Each row is followed by its class number.
[-14  36 -61  14 -50   1  33 -33  19  94  12  38   1 -11  11  34 -27  26
 -42  18   6  40  -8  -5 -61  27  61 -17 -12  -1  -7 -54] -> 5
[-65  12 -30  15 -42  14  -1  16  25  14 -40   3   1  12  47  13  13  57
 -39  10 -49  23 -53 -26  -5  26  26 -32 -36  28 -28  13] -> 5
[-17  40 -59  23 -56 -18  12 -38  11  79  10  48  11  -8  10  35 -21  19
 -40  40   2  52   1 -14 -30  15  57  -3 -13  15   7 -54] -> 10
[-10  34 -41  25 -47 -23  23 -31  41 108   0  48   1 -19  15  13 -18  -9
 -45  37   8  55   9  -4 -42   7  47   0 -10  25 -29 -42] -> 1
[-61  16 -35  27 -35   8   3   4  51  26 -39   4  -4  17  37   7  11  64
 -55  32 -34  24 -56 -20  -7  21   9 -33 -30  23 -22  14] -> 3
[-34  23 -59  15 -74 -17  11 -42  14 105  10  34  -3 -11  18  47 -31  25
 -31  36   5  58 -11   6 -39  20  53   3 -16  20   4 -65] -> 12
[-74  -3 -35  15 -56   5 -21   0  22  27 -34   1  -7  -6  55  33  13  64
 -26  13 -37  30 -60  -9  -6  16  18 -19 -56  24  -7   0] -> 12
[-12  50 -46  32 -55 -18  21 -48  27 100  24  49  15  -9  15  48 -18  17
 -45  42  20  50  -1   7 -30  16  52   5  -5  10 -21 -47] -> 4
[ -6  50 -47  29 -50 -20  26 -46  22 103  29  38   9  -8  14  34 -19  18
 -55  32  19  46  -4  16 -53  24  44   4   5  15 -17 -50] -> 4
[-11  30 -48  14 -53 -12  19 -36  24  98  22  52   5 -11   1  26 -20   7
 -40  36   0  41  -2  -1 -51   7  57   7   8  21  -2 -62] -> 1
[-28  20 -60  32 -56 -26  13 -37  16 101  13  22 -25  -4   5   7 -14 -20
 -27  36 -10  42   6 -10 -44  21  15  -2 -20  20  -4 -32] -> 12
[  3  32 -56  24 -54  -5  16 -45   9 106  22  24  -3  -8 -12  25 -23   2
 -31  33  14  34   4 -11 -54  -2  29  -7  17   1  12 -56] -> 9
[-80  19 -44  37 -40  16 -26   3  53  12 -44   3   6  -2  51  35  -2  80
 -32   5 -25   9 -24 -31   0   5  23 -32 -34  -5   8   7] -> 8
[-70  17 -30  41 -32  10   6  -4  50  28 -50  -1   0   0  41   7   7  74
 -47  31 -41  28 -51 -25  -9   5  13 -35   0  -2  -2   4] -> 3
[-13  30 -52  18 -45 -17  14 -35  26  95  18  43   8 -13   5  22 -23  12
 -44  32   4  42 -12   4 -50  12  59   3  -5  30  -7 -58] -> 1
[-30  40 -63  27 -48 -25  12 -34  34  81  -2  25   9  -3  27  40 -29  30
 -44  28   1  25 -22   1 -15  15  54   1   9  16 -12 -69] -> 6
[-18  43 -63  40 -44 -27  36 -36  52 114  -1  24 -11 -10  16   8 -23  11
 -60  41  15  49   5 -11 -56  13  23 -19  -3  22 -27 -32] -> 3
[-45   8 -21  26 -46  19  -5   2  45  34 -55   5   7   0  41  11   8  51
 -35  17 -12  22 -39 -21   5   2  10 -32 -31  12 -24  13] -> 9
[-68  11 -38  21 -51  -4  -1 -13  42  33 -40  -1  12  -7  52  35  20  40
 -32  34 -23  27 -45  -9   5   2  13 -33 -12  20 -11 -12] -> 7
[-63  15 -24  19 -44  -6  -9  12  32  23 -49  11  -6   1  47  18  13  56
 -45  10 -39  28 -41 -20  -6   7  25 -35 -35  13 -14  14] -> 0
[-52  12 -30  39 -51  11 -16  -6  34  15 -32   0   5   3  29  34  11  52
 -21  16 -23   7 -23 -40  -7   2  14 -19   1  -4   5  -4] -> 9
[-65  11 -31  35 -45  17 -13   2  53  20 -50  -7  15  -5  51  10   5  63
 -28  14 -18   8 -34 -36   1   1  23 -32 -21  12 -16   3] -> 9
[-33  37 -58  28 -56 -25   7 -39  26  91  -2  36   3  -9   7  28 -24  20
 -35  39  -2  35   0  -8 -21   4  56 -20   5   7   4 -53] -> 0
[-12  50 -45  27 -50 -16  24 -42  24  97  31  39  14  -8  15  32 -18  19
 -49  37  15  45  -5   9 -49  23  51   3  -2  15 -16 -50] -> 4
[-16  42 -58  17 -63 -13  14 -44   4  88   3  49  11 -15  18  48 -26  35
 -41  40  14  58  -4  -4 -31  12  59  -6  -8  13   9 -65] -> 10
[-64  22 -30  47 -21  -2   0  -6  53  27 -48   5  -2   2  31  17   8  70
 -55  35 -44  36 -56 -19   2  13  13 -30 -15 -12  -6   7] -> 3
[-22  47 -55  26 -56 -29  24 -33  35  95   3  27  -1  -1  23  23 -28  14
 -46  37   5  38   3  -6 -38  17  45   0  24  17 -19 -61] -> 6
[-61  17 -33  33 -40  25  -9   0  42  24 -45   7  10  -6  45  24   5  73
 -28  17 -16  13 -35 -30 -10   2  30 -29 -32  -4  -4   0] -> 9
[-17  38 -59  29 -67 -18  15 -37  16 103  15  44 -19  -2   6  46 -15  -4
 -30  32  15  35   7   0 -40   5  49  -3  20  -1   1 -61] -> 11
[-15  40 -62  25 -54 -16   9 -41   4  75   9  47   4  -7   8  40 -19  22
 -36  39   4  49   0 -15 -28  12  50  -2 -16  11  11 -49] -> 10
[-22  42 -65  12 -57  -9   9 -40   5  78   5  47   9 -10  20  49 -27  43
 -39  38  11  50 -10  -5 -30  16  60  -5 -22  13   9 -65] -> 10
[-25  31 -65  27 -59 -13  19 -49  31  84  -3  33   7  -5  10  46 -31  30
 -39  23   6  34  -7  -4 -25  27  58 -15  18  -4 -11 -58] -> 5
[-26  20 -67  17 -62 -20  13 -42  12 102  19  22 -13  -4  12  22 -30  18
 -42  22   1  38 -14  12 -64  30  35   2 -12  30   4 -56] -> 12
[-64  12 -29  28 -46   2 -19   5  30  33 -41   9 -10  -3  51  31  32  42
 -30  16 -26  26 -56  -6  12  -1  24 -34 -27   0 -13   7] -> 11
[-67  16 -22   8 -41  14  11  -9   8  38 -41  -3   7  -6  54  27  15  42
 -40  17 -22  28 -37 -12  -3 -10  17 -38 -40  29 -25   3] -> 2
[-74  -3 -26  16 -53   4 -11   7  23  30 -34  -7  -4 -10  59  19  20  55
 -27  10 -38  37 -56 -15 -16  17  17 -26 -55  24  -5   5] -> 12
[-72  11 -38  26 -39  -2   2   3  50  10 -40  -3   9  12  48  11  12  45
 -49  27 -39  17 -47 -15 -12  23  14 -25 -18  34 -16   8] -> 7
[-22  39 -68  28 -40 -17  34 -34  37 109  11  18  -7  -7  12   7 -28  28
 -63  36   4  41 -18  -1 -64  11  33 -18   2  22  -6 -50] -> 3
[-25  34 -72  39 -49 -17  23 -47  44  86  10  24   1   0   1  29 -38  40
 -54  39   4  31 -13 -10 -46  15  45  -7  25  10   4 -55] -> 3
[-76  19 -37  49 -35   0   3 -10  59  29 -51   2  -4   2  42   8   3  73
 -53  32 -45  24 -43 -26  -7   3  12 -29  15  -4  -5   4] -> 3
[-71  15 -30  25 -49   1 -23   7  29  26 -43   6  -4  -3  59  41  23  61
 -33  13 -26  27 -62  -5  10   2  36 -30 -24   4 -12  -7] -> 11
[-74  23 -30  27 -45   3 -14  12  38  27 -37  20  -9  16  51  16  20  56
 -46  25 -37  25 -50  -5  -4  20  39 -25 -25  16 -19   8] -> 11
[-13  40 -56  22 -63  -4   8 -47  25 101   4  32  14 -12   9  54 -32  38
 -31  41  31  44  -2  -6 -33   6  57  -9  -1   2   0 -66] -> 9
[-28  45 -62  37 -54 -18   1 -41  38 105   8  26  -5  -4   4  25 -26   4
 -35  40   9  38  31 -16 -28   4  22 -19   4   6   3 -41] -> 8
[ -3  34 -57  27 -54  -8  15 -43   6 104  27  15   3  -5 -13  19 -16  -5
 -25  38  18  34   4 -17 -47   2  31 -13   6  16  12 -52] -> 9
[-76  19 -31  30 -34   3   5 -11  11  12 -35  -3   7  -2  45  47  11  51
 -40   9 -37  16 -27 -24  -7  -5  29 -24 -21   1  -1  -4] -> 2
[-63  16 -35  33 -45   2   0  -5  46  24 -45   3  -5  14  37  27   5  73
 -53  31 -32  29 -50 -20  -2  14   9 -26  -4  15 -14   6] -> 3
[-55   9 -36  23 -36   5   1   4  35  39 -41 -11  -6  -9  50  20  19  60
 -44  20 -24  32 -68 -19  -3  -4   0 -41 -45  23 -21  12] -> 3
[-60  14  -4  22 -26  10 -12  -6  48  25 -47  30   9  -2  31   7  16  52
 -36  42 -53  36 -51 -10  16   9  27 -19 -12 -12 -14  -4] -> 1
[-82  30 -22  38 -38  11 -28 -11  56  28 -51   9  10   1  39  23   3  74
 -33  39 -38  32 -21 -22  20   7  15 -39  -2 -26  10   0] -> 8
[-12  50 -51  26 -55  -4  23 -46  17  90  28  57  16  -9  14  65 -19  32
 -38  39  23  48  -8   7 -33  17  66   6 -21  -1  -6 -51] -> 4
[-25  38 -68  24 -62  -6  14 -35  27 101   9  60  -5  -6  19  54 -22  28
 -40  31  22  37 -12  13 -39   9  77  -6 -16   2  -3 -57] -> 11
[-57  11 -29  28 -48  -1 -15  14  42  23 -47  15 -15   5  57  32  23  49
 -44   3 -17  19 -49  -5  -1  15  24 -24 -37  18 -34  18] -> 11
[-20  47 -52  33 -56 -14  11 -51  35  83  25  44  16  -1  14  47 -25  31
 -44  40  15  30  -4   7 -26  24  53  10   5  12 -22 -54] -> 4
[ -9  38 -70  30 -43 -16  37 -42  26 114  15  27 -14 -10   1  26 -26  19
 -55  34  11  44 -11  -3 -64   5  29 -14   3   9   3 -50] -> 3
[-29  42 -60  22 -67  -4  12 -33  23 102   5  57  -1  -8  22  61 -22  31
 -32  38  20  45 -10   7 -30   4  82  -6  -6  -3   1 -67] -> 11
[-26  41 -59  13 -67 -24  13 -40  18 101   2  48  -1 -10  14  52 -24  31
 -42  34  10  49   1   0 -36   6  64 -16  -1   4   5 -59] -> 0
[-65   9 -48  43 -32   5   3   5  42  20 -33  -3 -13   5  37  14  17  51
 -43  15 -44   9 -46 -37 -13  -2   3 -27 -23  11  -3  16] -> 3
[-33  44 -53  23 -52 -10  35 -53   6  92  16  38  15  -5   7  52 -23  11
 -43  41  11  43  17  -8 -41   4  66 -11  -6  10   0 -54] -> 2
[-63  13 -19   8 -56  -1 -11   9  30  18 -45   9  -2   8  44  14   9  62
 -43  14 -40  26 -42 -20  -8  13  27 -33 -13  17 -11   6] -> 0
[-59  22 -15  30 -34  18 -16  -8  49  30 -50   2  13   0  35   2  12  63
 -30  40 -26  24 -42 -22   9  10  14 -39 -19  -8 -15   2] -> 9
[-76  -4 -41  27 -39   2 -15   9  31  21 -41  -3 -15  -8  60  14   8  61
 -38  -5 -48  19 -57 -12 -21  18  12 -15 -60  20 -11  11] -> 12
[-20  46 -57  31 -40 -32  17 -35  27 102 -12  33  -3 -16  27  -3 -15  -1
 -51  42   4  55   5  -5 -29  15  27 -18 -24  29 -25 -35] -> 10
[-73  21 -27  35 -30   6 -16  -5  36   6 -62  12   6  -3  52  -3  15  66
 -37  33 -46  26 -43 -25  20  13  14 -34 -23   0  -7   7] -> 10
[ -9  35 -60  22 -64   4  14 -46  36 100   5  47  15 -11   7  52 -33  35
 -32  36  33  39   4  -8 -36   3  63  -8  -8  -5  -2 -59] -> 9
[-75  15 -33  35 -37   6   7 -10  21   7 -34   2   7   3  44  38  12  46
 -42   6 -33   6 -18 -29 -13   1  27 -24 -19  14 -10   9] -> 2
[-31  23 -62  17 -68 -15  13 -39  16  98  13  39  -2  -9  18  52 -31  28
 -35  30   6  55 -11   5 -45  27  60   5 -29  17   7 -62] -> 12
[-11  50 -49  22 -50  -5  28 -45  17  97  30  45  10  -7  16  42 -20  28
 -47  34  21  41  -9  12 -52  22  54   2  -7   7  -9 -52] -> 4
[-23  39 -67  26 -53 -24   3 -46  23  73   0  40   8  -5  17  33 -31  34
 -48  36   6  38  -5  -4 -25  22  50  -2  -2  21  -5 -58] -> 10
[-66  20 -14  25 -38  -3   8 -11  25  31 -46  -8  11 -12  54  29  21  35
 -42  17 -19  32 -23 -19  -1  -3  14 -40 -29  16 -30  10] -> 2
[-17  29 -61  22 -64  -2  22 -38   1  75  21  37   4   0  -7  56 -18  12
 -20  29  -3  38  -1 -24 -30  18  60 -10   4  -6  13 -54] -> 5
[-10  39 -57  19 -60   6  14 -43  29 101   8  44  14 -12   8  52 -31  38
 -30  40  31  41   2  -8 -40   5  62  -9 -14  -3   1 -63] -> 9
[-36  35 -68  30 -60 -20  24 -48  41  88   6  30  20  -7  15  37 -32  14
 -40  52   6  37   0   0 -35  12  56  -6  21  23   1 -71] -> 7
